Each row of numbers belongs to one of the nodes below and depends on some of the facts about them. Some rows are named. Which node is each other row?

How the nodes are related:
Q103 ε Q640; Q111 ε Q499; Q122 ε Q362; Q139 ε Q752; Q140 ε Q33; Q145 ε Q862; Q153 ε Q319
Q159 ε Q980; Q161 ε Q640; Q164 ε Q31; Q165 ε Q183; Q17 ε Q693; Q173 ε Q131; Q175 ε Q980
Q177 ε Q843; Q180 ε Q836; Q184 ε Q301; Q19 ε Q693; Q194 ε Q752; Q195 ε Q20; Q199 ε Q640
Q200 ε Q691; Q201 ε Q878; Q202 ε Q980; Q211 ε Q752; Q217 ε Q862; Q219 ε Q836; Q220 ε Q640
Q224 ε Q878; Q227 ε Q878; Q230 ε Q693; Q249 ε Q944; Q250 ε Q823; Q273 ε Q869; Q279 ε Q112
Q316 ε Q292; Q322 ε Q640; Q327 ε Q131; Q331 ε Q661; Q334 ε Q872; Q335 ε Q31; Q339 ε Q980
Q346 ε Q460; Q351 ε Q843; Q356 ε Q112; Q357 ε Q823; Q359 ε Q691; Q378 ε Q542; Q39 ε Q112
Q40 ε Q661; Q408 ε Q499; Q42 ε Q944; Q428 ε Q693; Q436 ε Q980; Q439 ε Q460; Q444 ε Q301
Q448 ε Q301; Q46 ε Q112; Q464 ε Q878; Q478 ε Q843; Q481 ε Q31; Q5 ε Q292; Q500 ε Q301
Q502 ε Q862; Q512 ε Q862; Q52 ε Q843; Q527 ε Q944; Q529 ε Q696; Q548 ε Q542; Q56 ε Q640
Q562 ε Q20; Q569 ε Q542; Q57 ε Q31; Q583 ε Q693; Q585 ε Q301; Q588 ε Q112; Q592 ε Q693
Q595 ε Q131; Q612 ε Q460; Q616 ε Q319; Q619 ε Q499; Q630 ε Q301; Q650 ε Q112; Q66 ε Q944
Q665 ε Q640; Q669 ε Q499; Q680 ε Q20; Q687 ε Q131; Q7 ε Q499; Q703 ε Q131; Q713 ε Q696
Q719 ε Q319; Q725 ε Q640; Q727 ε Q265; Q734 ε Q292; Q753 ε Q701; Q771 ε Q131; Q773 ε Q640
Q777 ε Q31; Q778 ε Q319; Q779 ε Q131; Q788 ε Q752; Q792 ε Q944; Q80 ε Q31; Q807 ε Q113
Q812 ε Q869; Q818 ε Q843; Q827 ε Q944; Q837 ε Q878; Q840 ε Q944; Q842 ε Q772; Q849 ε Q292
Q853 ε Q944; Q86 ε Q131; Q87 ε Q982; Q882 ε Q878; Q888 ε Q319; Q89 ε Q362; Q900 ε Q862
Q905 ε Q696; Q907 ε Q460; Q919 ε Q982; Q925 ε Q265; Q929 ε Q542; Q93 ε Q301; Q931 ε Q265
Q932 ε Q944; Q935 ε Q319; Q943 ε Q33; Q947 ε Q878; Q956 ε Q645; Q961 ε Q460; Q963 ε Q362
Q97 ε Q301; Q971 ε Q319; Q976 ε Q823; Q99 ε Q696; Q990 ε Q696; Q991 ε Q944; Q994 ε Q691
Q996 ε Q499; Q103 χ nitram; Q111 χ nitram; Q122 χ dakla; Q139 χ nitram; Q140 χ nitram; Q145 χ nitram
Q153 χ nitram; Q159 χ nitram; Q161 χ nitram; Q164 χ nitram; Q165 χ nitram; Q17 χ dakla; Q173 χ nitram
Q175 χ nitram; Q177 χ nitram; Q180 χ nitram; Q184 χ nitram; Q19 χ nitram; Q194 χ dakla; Q195 χ nitram
Q199 χ dakla; Q200 χ nitram; Q201 χ nitram; Q202 χ dakla; Q211 χ nitram; Q217 χ nitram; Q219 χ nitram
Q220 χ dakla; Q224 χ nitram; Q227 χ nitram; Q230 χ nitram; Q249 χ nitram; Q250 χ nitram; Q273 χ nitram
Q279 χ nitram; Q316 χ nitram; Q322 χ nitram; Q327 χ nitram; Q331 χ nitram; Q334 χ nitram; Q335 χ nitram
Q339 χ dakla; Q346 χ nitram; Q351 χ nitram; Q356 χ nitram; Q357 χ dakla; Q359 χ nitram; Q378 χ nitram
Q39 χ nitram; Q40 χ nitram; Q408 χ dakla; Q42 χ nitram; Q428 χ nitram; Q436 χ dakla; Q439 χ nitram
Q444 χ nitram; Q448 χ nitram; Q46 χ nitram; Q464 χ dakla; Q478 χ dakla; Q481 χ nitram; Q5 χ nitram
Q500 χ nitram; Q502 χ nitram; Q512 χ dakla; Q52 χ nitram; Q527 χ nitram; Q529 χ nitram; Q548 χ nitram
Q56 χ nitram; Q562 χ dakla; Q569 χ dakla; Q57 χ dakla; Q583 χ nitram; Q585 χ nitram; Q588 χ dakla
Q592 χ nitram; Q595 χ nitram; Q612 χ dakla; Q616 χ nitram; Q619 χ nitram; Q630 χ dakla; Q650 χ dakla
Q66 χ nitram; Q665 χ nitram; Q669 χ nitram; Q680 χ nitram; Q687 χ nitram; Q7 χ nitram; Q703 χ nitram
Q713 χ dakla; Q719 χ nitram; Q725 χ nitram; Q727 χ nitram; Q734 χ nitram; Q753 χ nitram; Q771 χ nitram
Q773 χ nitram; Q777 χ nitram; Q778 χ nitram; Q779 χ dakla; Q788 χ nitram; Q792 χ nitram; Q80 χ dakla
Q807 χ nitram; Q812 χ nitram; Q818 χ dakla; Q827 χ nitram; Q837 χ dakla; Q840 χ nitram; Q842 χ dakla
Q849 χ dakla; Q853 χ nitram; Q86 χ dakla; Q87 χ nitram; Q882 χ nitram; Q888 χ dakla; Q89 χ dakla
Q900 χ nitram; Q905 χ nitram; Q907 χ nitram; Q919 χ nitram; Q925 χ nitram; Q929 χ nitram; Q93 χ nitram
Q931 χ nitram; Q932 χ nitram; Q935 χ nitram; Q943 χ nitram; Q947 χ nitram; Q956 χ nitram; Q961 χ nitram
Q963 χ nitram; Q97 χ nitram; Q971 χ nitram; Q976 χ nitram; Q99 χ nitram; Q990 χ nitram; Q991 χ nitram
Q994 χ nitram; Q996 χ dakla; Q113 η Q436; Q113 η Q339; Q139 η Q230; Q139 η Q460; Q140 η Q46
Q140 η Q512; Q153 η Q439; Q153 η Q772; Q161 η Q882; Q165 η Q46; Q165 η Q792; Q165 η Q87
Q173 η Q976; Q173 η Q356; Q177 η Q436; Q177 η Q335; Q180 η Q779; Q183 η Q925; Q199 η Q727
Q199 η Q792; Q20 η Q687; Q20 η Q512; Q220 η Q548; Q220 η Q779; Q220 η Q244; Q220 η Q335
Q224 η Q529; Q224 η Q650; Q227 η Q439; Q250 η Q436; Q265 η Q175; Q316 η Q103; Q316 η Q194
Q319 η Q500; Q319 η Q478; Q327 η Q696; Q331 η Q195; Q331 η Q947; Q346 η Q919; Q351 η Q548
Q362 η Q592; Q362 η Q661; Q39 η Q500; Q39 η Q436; Q39 η Q818; Q39 η Q7; Q408 η Q919
Q408 η Q772; Q42 η Q925; Q428 η Q175; Q428 η Q19; Q444 η Q840; Q464 η Q542; Q464 η Q773
Q481 η Q719; Q481 η Q103; Q562 η Q499; Q562 η Q872; Q569 η Q7; Q595 η Q616; Q619 η Q195
Q619 η Q827; Q619 η Q301; Q619 η Q947; Q630 η Q929; Q645 η Q963; Q645 η Q929; Q665 η Q103
Q665 η Q97; Q665 η Q322; Q680 η Q971; Q693 η Q548; Q753 η Q612; Q771 η Q499; Q777 η Q976
Q788 η Q727; Q788 η Q701; Q86 η Q616; Q86 η Q66; Q862 η Q145; Q862 η Q701; Q862 η Q292
Q862 η Q219; Q888 η Q976; Q888 η Q279; Q900 η Q57; Q932 η Q103; Q932 η Q980; Q932 η Q725
Q943 η Q200; Q956 η Q93; Q961 η Q217; Q961 η Q853; Q99 η Q929; Q990 η Q583; Q990 η Q5
Q991 η Q219; Q994 η Q512; Q994 η Q131; Q994 η Q812

Named rows:
[ -6  -3   6  18   5 -15   7  -7 -24   4   1   8   1   7  -9  -4 -11  -4
  -8   1   5   8 -19   4  -2   1   8 -12  25  -2  -4   0  -1  -6  -4  -2
  -4  18   4   1   0   5   0  -1  -7]: Q408
[ 1  5  3 -4 -9  3 -8  2 -4  1 -7 -7  1  4 -1 -4 -5  0 -5 -1 -7 -6  0  3
 -4  2 -1  3 12  6 -1  0 -1  3 -6  4  5  6  5  2 -6  0  1  3 11]: Q882
[  2   5   4  -3   0  -3 -15   0   3  -1  -4   0   3   4  -4  -1  -5  -3
  -7  -1  -3  -4   5  -3   1   2   0   0  19   5   0   1   1  -4  -3   6
   2   6   1   1   0   0   0   3   5]: Q680
[ -1   2  -6  13  18   3  10   5  18   7  -2   4 -11   3   3  -6   0  14
  -7  -1  -1   1 -27  -4  -4  -2   1   6 -19  -1   3  -9  -4   9 -12   2
   1  14  -1   1  -1 -10   0   2   5]: Q131
[  1   7  -1  -1  -2  -1  -4   5  -3  -3 -11  -2   1   4  -7  -4  -1  -2
  -2   3  -6  -3   6  -3   0   1   1  -1  14   8   1   0  -2  -1  -6   7
   4   2   3   2   2  -1  -1   3   6]: Q527
[  1   5   2  -5  -9   4  -1   9  -3  -4  -6  -5  -2   4  -1  -3  -8  -1
  -3   0  -6  -5   0   0  -4   2   0   2   7   8   0 -10   0   4  -7   4
   4   3   3   2  -6   0   1   3  12]: Q175
[  4   8  -7   2   4  -9 -16   0   5  -5 -13   3  -4   4  -7  -5   4   3
 -14   1   3  -3   2  -5   4  -2   2   1  19   4   2   1  -4   2  -6   8
   9   7   0   0   4  -4  -2   2   2]: Q991
[  2   4   3  -6 -10   1  -8  10   0  -6  -6  -2  -1   4  -3  -2 -11  -4
  -2   0  -3  -2   1   0  -2   2   2   0   4  10   1 -16   1   1  -6   5
   3   5   0   1  -4   0   0   2   9]: Q971
[ -4   5   0   0   0  -2  10  -9 -14   9  -1  -1  -6   7 -12   3   3   1
 -12  -1   4  -1  -7   4 -10  -1   8  -5   6   2  -3   0   2   1  -1   0
  -3  17   5   3  -6  -2   5  -6   0]: Q837
[ -1   4   6  15  14   5   3   3  10  14   0   0  -1   3  -3  -4  -5   5
  -5  -1  -6   2 -13  -7 -10   1   4   2 -20   3   0  -1   1  -1  -6   1
  -5  11   2   3   1  -6   0   7  -1]: Q33
[  2   5   3  -4  -4  -1 -11   3   1  -2  -5  -2   1   4  -3  -2  -6  -2
  -4  -1  -4  -4   3  -1  -1   2   0   1  14   6   0  -3   1  -1  -5   5
   3   6   2   1  -2   0   0   3   7]: Q164
[  0   4   8  17  18   3  -1  -1  12  15   2   1   2   3  -4  -3  -3   3
 -10  -1  -5   2 -10  -8  -8   2   4   0 -14   2   1   2   3  -4  -4   3
  -7  11   1   3   3  -6   0   8  -3]: Q265
[  2   5   2  -4  -4   0 -10   3   1  -2  -5  -1   1   4  -3  -2  -6  -2
  -5   0  -4  -4   3  -2   0   1   0   1  14   6   0  -3   0  -1  -5   5
   3   5   1   2  -2   0   0   3   7]: Q359
[  2   5  -2  14  11   3   0   5  15   9  -5   2  -9   3   1  -7  -2  13
 -14  -1   0   2 -21  -6  -9  -2   5   5 -24   2   1 -10  -3   9  -8   0
   1  15   0   1  -1 -10   0   4   1]: Q292
[  3  11   6  -7   6  -1 -19  -5  12   2   0  -2   3   3 -11   4   3  -6
 -21  -2   0  -7  18  -7   1   3   1   0  20   6   2   2   7  -8   2  10
  -1   4   0   1   1  -2   3   4   5]: Q619
[ 1  4  2 -6 -8  3 -4  7 -2 -3 -6 -4 -1  4 -2 -3 -7 -2 -3  0 -5 -5  1  0
 -3  2 -1  2  9  7  0 -7  0  2 -6  4  4  4  2  2 -5  0  1  2 10]: Q592
[ 1  5  2 -5 -8  3 -4  7 -2 -3 -6 -4 -1  4 -2 -3 -7 -2 -3  0 -5 -5  1  0
 -2  2  0  2  9  7  0 -8  0  2 -6  4  4  4  2  2 -5  0  1  2 10]: Q217
[-1  3  1 -4  7 -2 -4  0  5 -3 -1  1  2  4 -3 -1 -3 -3 -2  0 -4 -5 -1 -2
  6  3 -4  0 24  3  2  0  1 -4 -6  7  1  5  0  1  1  0  0  1  8]: Q595

Name these rows:
No name comes twice in this set of rows, the named rows included.
[ -2   6 -12  -1  -5  -4  14   2  -7  -3  -7   3 -18   7  -9   0   2  10
 -16  -1  13   1 -17   4  -8  -6   9  -1  -5   1  -1 -21  -5  14  -5  -2
   6  19   2   0  -9  -7   5  -9   4]	Q512
[  4   8 -12  -2  -5  -4  -7   9   3 -10 -18   0 -11   4  -3  -8   2   9
 -12   1   3  -3  -6  -2   1  -5   2   5   7   5   3 -11  -9  13  -9   5
  14   7   1   0  -2  -6  -1   0   9]	Q792
[  1   4   3  -7 -11   2  -3  13  -1  -6  -6  -3  -2   4  -3  -2 -11  -3
  -2   1  -4  -2   0   0  -3   2   2   1   2  11   1 -19   1   3  -6   4
   3   5   1   1  -5   0   1   2  11]	Q616
[  2   5  -4  14   9   3   2   6  15   7  -6   2 -11   3   2  -7  -2  15
 -15  -2   1   2 -24  -6  -9  -3   5   6 -27   1   2 -13  -4  12  -9   0
   3  15   0   1  -3 -11   0   4   3]	Q701
[ -5   5   1  -7   7  -5 -13 -14  -4  12   4  17  -5   9  -7   9   7  -4
  22   3   2   1  20  -5 -13  -1   8  -7  17   0  -1   2   1  -6  -3  -2
  -7  20   2   0   9  -6  -2 -14 -10]	Q220
[ -1   4   7  15  12   6  -1  -3   8  19  -1  -3   1   3  -1  -5  -2   6
  -8  -2  -8   0 -14  -3 -12   1   4   3 -17   2  -1   6   2   0  -5   1
  -4  13   4   4  -1  -5   0   7   1]	Q878
[ -8   3   0 -16 -13   4  15   3 -11  11  -3  10 -12   9  -4   1  -4   3
  40   4  -9   0   9   7 -21  -2  10  -6  -9   4  -5 -12   0   9  -8  -3
   0  19   4   1  -1  -8   0 -18   3]	Q436
[ -2   7   3   0   5  -4  18  -4  -8   5   3   2  -6   6 -16   7  -3   0
 -17   1   8   1   3  -5  -9  -1   8  -8  13  -3  -5   0   2  -5   4   0
  -2  11   2   1  -2  -2   6  -5  -4]	Q630
[  1   7 -13   5  11 -11 -11 -12  -1  -2  -2  10 -15   7  -9   7  11   6
 -27  -1  22   2  -6  -6  -3  -6   7  -1  15  -2   3 -10  -5   4  -3  -2
   0  21   0  -1   0  -6   2  -7  -7]	Q199
[ -2   3  10   6  15   2 -16  -6  19  24   1  15   1   5   1  -4  -2   4
  29   1 -15   3   7  -8 -15   1   7  -1 -12   0  -2   9   3  -3  -7   1
  -6  17   0   1  13 -10  -5  -2  -7]	Q113

The same nodes again, as new rows of numbers:
Some nodes and their rows:
[  3  19   7   3   4   4 -20  26  -6  14  12   0 -26   2]: Q693
[ 19   7  11  10  23 -21 -11   1  14 -14   3 -15 -15  -5]: Q301
[  2  -8 -12   2   0  10   3  -3  -7  -8   2   0   9  -4]: Q527
[  9  13 -20  17  -8   1  16 -10  -3  27  14  47  29  20]: Q481
[-1 -6 -2 -2 -4  7  7 -2  0 -2  1  0  4 -1]: Q164
[  4 -13   5  -7 -14   9  17   5 -22   6  14   9   3   4]: Q224
[-1 -6 -2 -3 -4  6  7 -2  1 -2  1  0  3 -1]: Q159
[  3 -11   0  -5  -9   7  13   3 -14   3  10   5   3   2]: Q680
[-14  11 -20  -5  -9  21   1  31  -9  13  -2  -5 -18   1]: Q250
[  0   4   5   1  -3 -16   4   0 -10  -6 -11   1   7   2]: Q80
[-15  12 -21  -7 -12  25   3  37 -16  17   2  -3 -22   3]: Q177
[ 11   9  16   6   9  -8 -18   4   5   4  10   0 -12   0]: Q752
[  3 -11  -1  -5  -8   7  14   3 -14   4  10   5   3   2]: Q956
[  5  -3  12  -3 -12 -13  13   7 -32   2   2  10   7   6]: Q464
[  5  -1 -10  -6  -4   0   6  -4   1   5   1  -6   6  -1]: Q56
[ 1 -8 -8  1  5  1 13 -1 -3 -3  0 -4 -4  0]: Q184
[  4 -13  -5  -2   0   3  19   3 -18   3  10   2  -4   4]: Q444
[ -2 -17  -2 -13  -5   9  16   6 -10   2  13  10   6   5]: Q327

Name these rows:
No name comes twice in this set of rows, the named rows included.
[ 10  -8  -9   3   4   2   5  -6   5 -24  -6 -11  16 -10]	Q827
[  2 -10   8 -12  -6 -14  17  11 -28  -1   7  14  10   8]	Q86
[  6 -22   2 -16  -8   7  24  10 -20   0  20  11   9   5]	Q173
[ -4 -14  33  -7   2   7 -17  -1 -34  26  32  13 -29   7]	Q862
[ 16  11  16   8  15 -15 -21  -2  24 -13  -1 -12  -6  -8]	Q772
[  2  20  10   2  -1   7 -19  29 -13  18  15   3 -28   4]	Q319
[ -9   1  24   3  16  -2 -34 -13  14   5   3  -8 -24  -4]	Q292
[  7  39 -42  28  10 -16  -7 -31  56  15 -20  25  40   9]	Q103
[ 13  37  -6  29  16 -18 -24 -14  37  15   1  28  13  10]	Q980
[ 11  -7  13  -5 -11 -17  18   9 -35  -3   5   8  10   5]	Q408
[-17 -28  13 -14 -10  20   7  -8 -34  20  20  11 -15   6]	Q994
[-14  25 -13   3   2  -8 -11  19   9  -5 -29 -14  -9  -3]	Q339
[-20 -28  14 -14  -8  20   3 -11 -29  18  16   6 -16   4]	Q788
[ -7 -10  30  -5   6   5 -21  -4 -24  23  26   9 -29   5]	Q20
[-23 -32  15 -16  -8  22   3 -12 -36  24  20   9 -19   5]	Q165

